Below are the code and all the weights of a small trained network. Each question names an input and a target symbol and asks about switching units off, where a switched-off unit gives its printed mean instead of its output.

import numpy as np


def w(rows, s, z=0):
    codes = np.array(rows[::2]) - 128.0
    scale = np.full(codes.shape[1], s)
    scale[-1] = z or s
    return codes * scale


def norm(h):
    return h / np.sqrt((h * h).mean(-1, keepdims=True) + 1e-5)


def f(y):
    return np.maximum(y, 0)


def softmax(a):
    e = np.exp(a - a.max(-1, keepdims=True))
    return e / e.sum(-1, keepdims=True)


def log_softmax(a):
    a = a - a.max(-1, keepdims=True)
    return a - np.log(np.exp(a).sum(-1, keepdims=True))


def net(x, mask):
    ids = ['αβγδεζθλπσω'.index(c) for c in x.split()]
    T = len(ids)
    res = E[ids] + P[:T]
    u = 0
    for l in range(2):
        q, k, v = (norm(res) @ M[l].T for M in (Q, K, V))
        z = softmax(np.where(np.tri(T) > 0, q @ k.T / 2**0.5, -1e9)) @ v
        res = res + np.where(mask[u], z, O[l][:, -1]) @ O[l][:, :-1]
        u += 1
        y = f(norm(res) @ A[l][:, :-1].T + A[l][:, -1])
        res = res + np.where(mask[u : u + 16], y, B[l][:, -1]) @ B[l][:, :-1]
        u += 16
    return log_softmax(norm(res)[-1] @ U[:, :-1].T + U[:, -1])


Q, K, V, O, A, B = {}, {}, {}, {}, {}, {}
E = w([
[151,93,198,169,59],'α',
[183,155,91,96,103],'β',
[174,130,187,171,45],'γ',
[162,112,207,148,71],'δ',
[208,161,99,110,99],'ε',
[168,157,193,137,48],'ζ',
[188,193,51,88,127],'θ',
[247,139,89,169,117],'λ',
[107,62,250,96,173],'π',
[88,151,157,8,176],'σ',
[37,209,170,186,179],'ω',
],0.011)
P = w([
[33,49,1,107,110],'0',
[187,107,133,93,95],'1',
[186,120,147,116,96],'2',
[181,140,153,112,117],'3',
[176,160,160,113,130],'4',
[172,175,168,115,144],'5',
[170,187,172,125,156],'6',
[165,205,180,125,166],'7',
[165,220,185,128,179],'8',
[161,243,188,136,186],'9',
[165,246,193,131,198],'10',
[169,251,200,131,216],'11',
],0.0057)
Q[0] = w([
[44,66,27,191,142],'0.h0',
[248,176,208,130,121],'0.h0',
],0.011)
K[0] = w([
[155,23,113,100,40],'0.h0',
[131,196,170,245,254],'0.h0',
],0.0092)
V[0] = w([
[167,38,112,52,103],'0.h0',
[117,212,150,113,5],'0.h0',
],0.012)
O[0] = w([
[178,35,142,14,132,2],'0.h0',
[194,131,171,135,255,199],'0.h0',
],0.0077,0.0093)
A[0] = w([
[200,143,162,137,122,147],'0.n0',
[158,147,135,160,163,91],'0.n1',
[172,109,98,186,159,38],'0.n2',
[138,122,26,167,109,25],'0.n3',
[81,87,245,139,120,113],'0.n4',
[106,144,57,146,126,101],'0.n5',
[72,129,102,180,184,82],'0.n6',
[74,117,115,166,88,114],'0.n7',
[72,23,73,148,141,100],'0.n8',
[94,4,56,224,125,69],'0.n9',
[204,134,71,188,38,171],'0.n10',
[103,108,101,134,63,22],'0.n11',
[113,142,69,162,131,1],'0.n12',
[200,79,139,153,140,135],'0.n13',
[186,139,58,122,149,126],'0.n14',
[185,205,138,99,107,139],'0.n15',
],0.011,0.0036)
B[0] = w([
[122,129,102,75,65,254],'0.n0',
[142,197,112,122,134,225],'0.n1',
[125,160,166,107,152,161],'0.n2',
[96,128,103,207,103,140],'0.n3',
[77,133,46,39,116,191],'0.n4',
[76,90,162,167,149,153],'0.n5',
[70,124,174,107,58,205],'0.n6',
[75,146,131,160,188,159],'0.n7',
[189,151,28,22,119,136],'0.n8',
[142,72,4,136,167,132],'0.n9',
[76,97,137,48,171,232],'0.n10',
[102,145,87,137,170,130],'0.n11',
[133,115,227,175,124,143],'0.n12',
[183,174,174,181,77,213],'0.n13',
[87,152,118,118,61,178],'0.n14',
[111,75,103,63,103,254],'0.n15',
],0.017,0.0061)
Q[1] = w([
[156,125,109,176,148],'1.h0',
[2,140,190,195,118],'1.h0',
],0.03)
K[1] = w([
[142,64,163,147,23],'1.h0',
[194,44,76,254,182],'1.h0',
],0.019)
V[1] = w([
[143,96,191,42,238],'1.h0',
[124,135,252,119,53],'1.h0',
],0.022)
O[1] = w([
[194,218,134,53,247,110],'1.h0',
[73,180,9,150,176,253],'1.h0',
],0.014,0.0071)
A[1] = w([
[147,32,44,100,112,126],'1.n0',
[71,85,128,168,84,171],'1.n1',
[74,181,184,57,156,126],'1.n2',
[64,4,133,13,178,6],'1.n3',
[117,207,131,67,160,246],'1.n4',
[223,183,92,145,70,93],'1.n5',
[128,58,96,21,151,126],'1.n6',
[77,161,122,190,116,196],'1.n7',
[66,80,128,124,126,189],'1.n8',
[108,118,112,94,108,113],'1.n9',
[159,102,151,98,63,155],'1.n10',
[42,145,67,122,190,88],'1.n11',
[173,110,227,130,67,155],'1.n12',
[200,105,190,159,124,1],'1.n13',
[154,75,95,64,224,84],'1.n14',
[139,98,104,72,83,149],'1.n15',
],0.014,0.0042)
B[1] = w([
[91,20,115,102,122,158],'1.n0',
[200,174,109,138,101,185],'1.n1',
[42,95,138,90,120,198],'1.n2',
[59,254,115,185,132,149],'1.n3',
[189,92,78,205,76,249],'1.n4',
[115,167,198,171,183,161],'1.n5',
[163,161,114,16,132,177],'1.n6',
[91,156,181,78,192,210],'1.n7',
[170,138,130,165,101,170],'1.n8',
[121,156,127,162,129,158],'1.n9',
[88,143,137,197,155,162],'1.n10',
[175,66,167,107,139,223],'1.n11',
[179,142,39,100,161,171],'1.n12',
[99,92,205,112,151,138],'1.n13',
[135,134,198,184,129,152],'1.n14',
[109,104,169,170,144,174],'1.n15',
],0.026,0.013)
U = w([
[132,72,176,40,170,120],'α',
[79,117,56,118,244,152],'β',
[94,185,43,175,168,76],'γ',
[224,54,208,160,105,84],'δ',
[60,40,176,143,127,164],'ε',
[243,181,49,208,118,81],'ζ',
[58,88,154,213,2,95],'θ',
[135,90,52,58,48,254],'λ',
[35,216,89,14,75,114],'π',
[238,217,104,17,156,89],'σ',
[116,163,241,116,142,157],'ω',
],0.01,0.0055)

Each question gives the input, a string of symbols that net reads in full, and the target symbol t.
The units are the heads (2 rows each of Q, K, V and O) and the neurons (one row each of A and B). Each row of codes is followed by its name. A weight is (code - 128) times the scale printed after its matrix; where a second scale follows, it is the last column's (O, A, B and U).
mask holds one flag per unit, layer by layer, with each layer's heads first. A switched-off unit (its flag False) gives its mean, the last column of its rows in O or B, instead of its output. The means were averaged over made-up inputs and are rounded, as every weight is.
A unit's drop is (log p(t) with every unit on - log p(t) with that unit switched off) / (log p(t) with every unit on - log p(t) with every unit switched off).
The circuit of an input: a set's keep is (log p(t) with only the set's units on - log p(t) with every unit switched off) / (log p(t) with every unit on - log p(t) with every unit switched off). Starting from the 12 units with the biggest drops (on a tie, the unit counted first), units are removed one at a time, each time the one whose removal leaves the highest keep (on an exact tie, the one counted first), for as long as the keep stays at least 0.8.
circuit, biggest first: the units of the circuit, biggest drop first
k most important neurons: the k neurons with the biggest drops, biggest first
k most important neurons of layer l: the k neurons of layer l with the biggest drops, biggest first
input γ ε θ γ ζ ζ δ, target ζ: 2 most important neurons : (0.n4, 1.n4)
input β δ γ β ζ λ γ ζ π λ, target π: circuit, biggest first : (0.n10, 0.h0, 1.n3)
input γ ω ζ, target γ: circuit, biggest first : (1.h0, 0.n6)
input λ ε θ π δ δ ζ δ δ ω π, target δ: 2 most important neurons of layer 1 : (1.n12, 1.n7)
input λ ζ σ ε ζ ω δ π ω π ω δ, target δ: 3 most important neurons : (0.n9, 0.n3, 1.n12)
input δ α ζ π θ ζ ε ε ω, target ε: circuit, biggest first : (1.n2, 1.n11)
input λ ω λ, target δ: 2 most important neurons of layer 0 : (0.n9, 0.n3)
input δ π ζ, target π: circuit, biggest first : (1.n3, 0.n10)
input θ σ γ γ δ λ θ α δ ω δ, target ζ: 3 most important neurons of layer 1 : (1.n12, 1.n1, 1.n2)
input δ λ ζ ζ α, target ζ: most important neuron of layer 0 : (0.n13)
input λ ζ ω, target δ: circuit, biggest first : (0.n9, 1.h0)
input ζ ζ β ζ λ ζ σ π λ π δ λ, target π: circuit, biggest first : (0.n10, 1.n2)
input ζ ζ β ζ ε δ ω λ δ σ λ β, target β: 2 most important neurons : (0.n10, 0.n6)
input α π σ σ β ζ π θ θ, target π: circuit, biggest first : (1.n2)
input ζ ω ζ, target β: 3 most important neurons of layer 0 : (0.n6, 0.n10, 0.n13)
input π δ γ, target π: circuit, biggest first : (1.n3, 0.n10)
input ζ θ θ ω ω ζ ζ, target ω: 4 most important neurons : (0.n0, 1.n7, 1.n4, 1.n12)
input σ θ α, target σ: 2 most important neurons of layer 0 : (0.n15, 0.n13)
input σ δ ζ ω π, target λ: 2 most important neurons of layer 0 : (0.n6, 0.n8)
input γ γ ω θ, target γ: circuit, biggest first : (0.h0, 0.n13)
input π ζ α θ ζ ω, target α: 3 most important neurons : (1.n13, 1.n12, 1.n2)
input β σ ζ γ ε β ζ λ δ θ, target λ: circuit, biggest first : (0.n15)
input λ λ θ θ γ λ ζ δ, target λ: 3 most important neurons : (0.n4, 0.n0, 0.n2)
input σ ζ ω δ δ π γ δ σ ζ, target λ: 2 most important neurons of layer 1 : (1.n2, 1.n7)
input β λ λ ω π γ, target π: 2 most important neurons : (0.n8, 1.n2)
input π λ σ ω ζ, target α: 2 most important neurons : (1.n12, 1.n13)
input θ α ζ ζ λ β, target λ: most important neuron of layer 0 : (0.n14)
